Below is a small trained network, with its code and all its weights. Each question gives an input and a class and asks what happens when units are switched off, that is, made to give their printed mean instead of their output.

import numpy as np


def w(rows, s, z=0):
    codes = np.array(rows[::2]) - 128.0
    scale = np.full(codes.shape[1], s)
    scale[-1] = z or s
    return codes * scale


def norm(h):
    return h / np.sqrt((h * h).mean(-1, keepdims=True) + 1e-5)


def f(y):
    return np.maximum(y, 0)


def log_softmax(a):
    a = a - a.max(-1, keepdims=True)
    return a - np.log(np.exp(a).sum(-1, keepdims=True))


def net(x, mask):
    res = np.array(x, float).reshape(1, 6) / 4 @ E
    u = 0
    for l in range(3):
        y = f(norm(res) @ A[l][:, :-1].T + A[l][:, -1])
        res = res + np.where(mask[u : u + 4], y, B[l][:, -1]) @ B[l][:, :-1]
        u += 4
    return log_softmax(norm(res)[-1] @ U[:, :-1].T + U[:, -1])


A, B = {}, {}
E = w([
[130,134,13,123,133,81,145,2,169,62,125],'x0',
[128,133,123,128,123,136,127,131,128,129,124],'x1',
[134,145,117,128,117,142,125,135,134,127,132],'x2',
[122,118,132,133,129,128,127,132,153,121,125],'x3',
[138,198,152,217,231,157,114,110,130,127,128],'x4',
[124,127,138,127,127,131,127,122,142,124,134],'x5',
],0.0085)
A[0] = w([
[115,176,255,160,191,162,161,239,112,153,131,2],'0.n0',
[150,67,54,9,59,122,123,95,152,122,126,148],'0.n1',
[113,118,158,137,80,146,114,185,185,102,163,115],'0.n2',
[112,68,207,81,17,149,95,249,99,195,129,146],'0.n3',
],0.0046,0.0021)
B[0] = w([
[110,60,88,181,3,103,71,92,139,166,119,215],'0.n0',
[102,118,168,184,82,91,136,171,98,148,142,215],'0.n1',
[144,176,107,93,146,134,127,155,43,137,162,159],'0.n2',
[163,167,137,41,244,156,205,129,166,75,132,254],'0.n3',
],0.0076,0.0088)
A[1] = w([
[154,167,106,148,223,137,89,85,153,118,150,19],'1.n0',
[130,168,108,134,211,128,132,103,151,114,122,6],'1.n1',
[166,118,97,53,231,104,129,130,133,111,112,185],'1.n2',
[157,124,161,195,135,170,1,152,128,219,111,12],'1.n3',
],0.0065,0.0024)
B[1] = w([
[107,155,101,106,205,149,188,171,111,171,58,199],'1.n0',
[107,141,192,63,163,177,144,89,122,103,81,182],'1.n1',
[183,224,181,49,93,206,94,224,119,139,157,254],'1.n2',
[205,2,97,161,21,162,78,38,110,137,201,252],'1.n3',
],0.0062,0.0047)
A[2] = w([
[140,99,130,171,99,140,53,116,127,149,147,59],'2.n0',
[89,106,102,133,83,66,127,140,129,125,142,3],'2.n1',
[111,158,112,149,246,132,118,112,140,132,99,91],'2.n2',
[120,144,137,144,159,123,124,137,131,122,118,76],'2.n3',
],0.013,0.0031)
B[2] = w([
[203,124,94,214,112,151,76,57,117,66,213,253],'2.n0',
[17,254,122,175,92,67,89,98,139,81,106,244],'2.n1',
[127,86,120,137,194,157,117,137,145,211,33,241],'2.n2',
[143,101,62,139,157,162,98,95,114,103,73,150],'2.n3',
],0.0077,0.0064)
U = w([
[165,150,184,49,130,154,159,223,116,124,186,249],'0',
[196,70,121,234,71,164,67,68,115,134,216,94],'1',
[10,194,113,166,51,11,129,94,137,74,118,51],'2',
[118,126,94,162,222,154,123,94,140,181,20,102],'3',
],0.011,0.0014)

Each question gives the input, the list of numbers given to net, and the class t.
The units are the neurons (one row each of A and B). Each row of codes is followed by its name. A weight is (code - 128) times the scale printed after its matrix; where a second scale follows, it is the last column's (A, B and U).
mask holds one flag per neuron, layer by layer. A switched-off neuron (its flag False) gives its mean, the last column of its row in B, instead of its output. The means were averaged over made-up inputs and are rounded, as every weight is.
A unit's drop is (log p(t) with every unit on - log p(t) with that unit switched off) / (log p(t) with every unit on - log p(t) with every unit switched off).
The circuit of an input: a set's keep is (log p(t) with only the set's units on - log p(t) with every unit switched off) / (log p(t) with every unit on - log p(t) with every unit switched off). Starting from all 12 units, units are removed one at a time, each time the one whose removal leaves the highest keep (on an exact tie, the one counted first), for as long as the keep stays at least 0.8.
units of the circuit, in order: the units of the circuit, biggest drop first
top k neurons: the k neurons with the biggest drops, biggest first
k most important neurons of layer l: the k neurons of layer l with the biggest drops, biggest first
drop of u: that unit's drop, to one decimal
input [-8,4,4,0,4,-4], class 1: units of the circuit, in order -> (0.n0)
input [0,3,-3,2,8,3], class 1: top 4 neurons -> (0.n3 1.n3 0.n0 2.n0)
input [2,-6,-1,-4,2,-6], class 3: top 2 neurons -> (0.n0 0.n3)
input [1,0,4,-2,2,1], class 3: top 2 neurons -> (0.n0 0.n3)
input [-7,4,2,8,1,-4], class 1: top 2 neurons -> (0.n0 1.n3)
input [0,3,6,3,-6,2], class 0: top 2 neurons -> (0.n0 0.n3)
input [1,-3,8,0,1,1], class 3: top 3 neurons -> (0.n0 0.n1 0.n3)
input [1,3,-3,-7,0,-7], class 2: top 2 neurons -> (0.n3 1.n2)
input [1,-2,0,-7,2,7], class 3: 2 most important neurons of layer 0 -> (0.n0 0.n3)
input [1,-7,7,4,2,0], class 3: top 2 neurons -> (0.n0 0.n3)
input [0,-2,-3,-1,-2,-3], class 0: top 2 neurons -> (0.n0 0.n3)
input [4,-7,3,-2,0,-1], class 2: drop of 0.n3 -> 5.8
input [4,-3,5,1,-1,-7], class 2: drop of 0.n3 -> 4.4
input [5,-5,1,-1,2,-5], class 3: drop of 0.n0 -> 0.8
input [5,-6,5,3,1,-8], class 3: top neuron -> (0.n0)
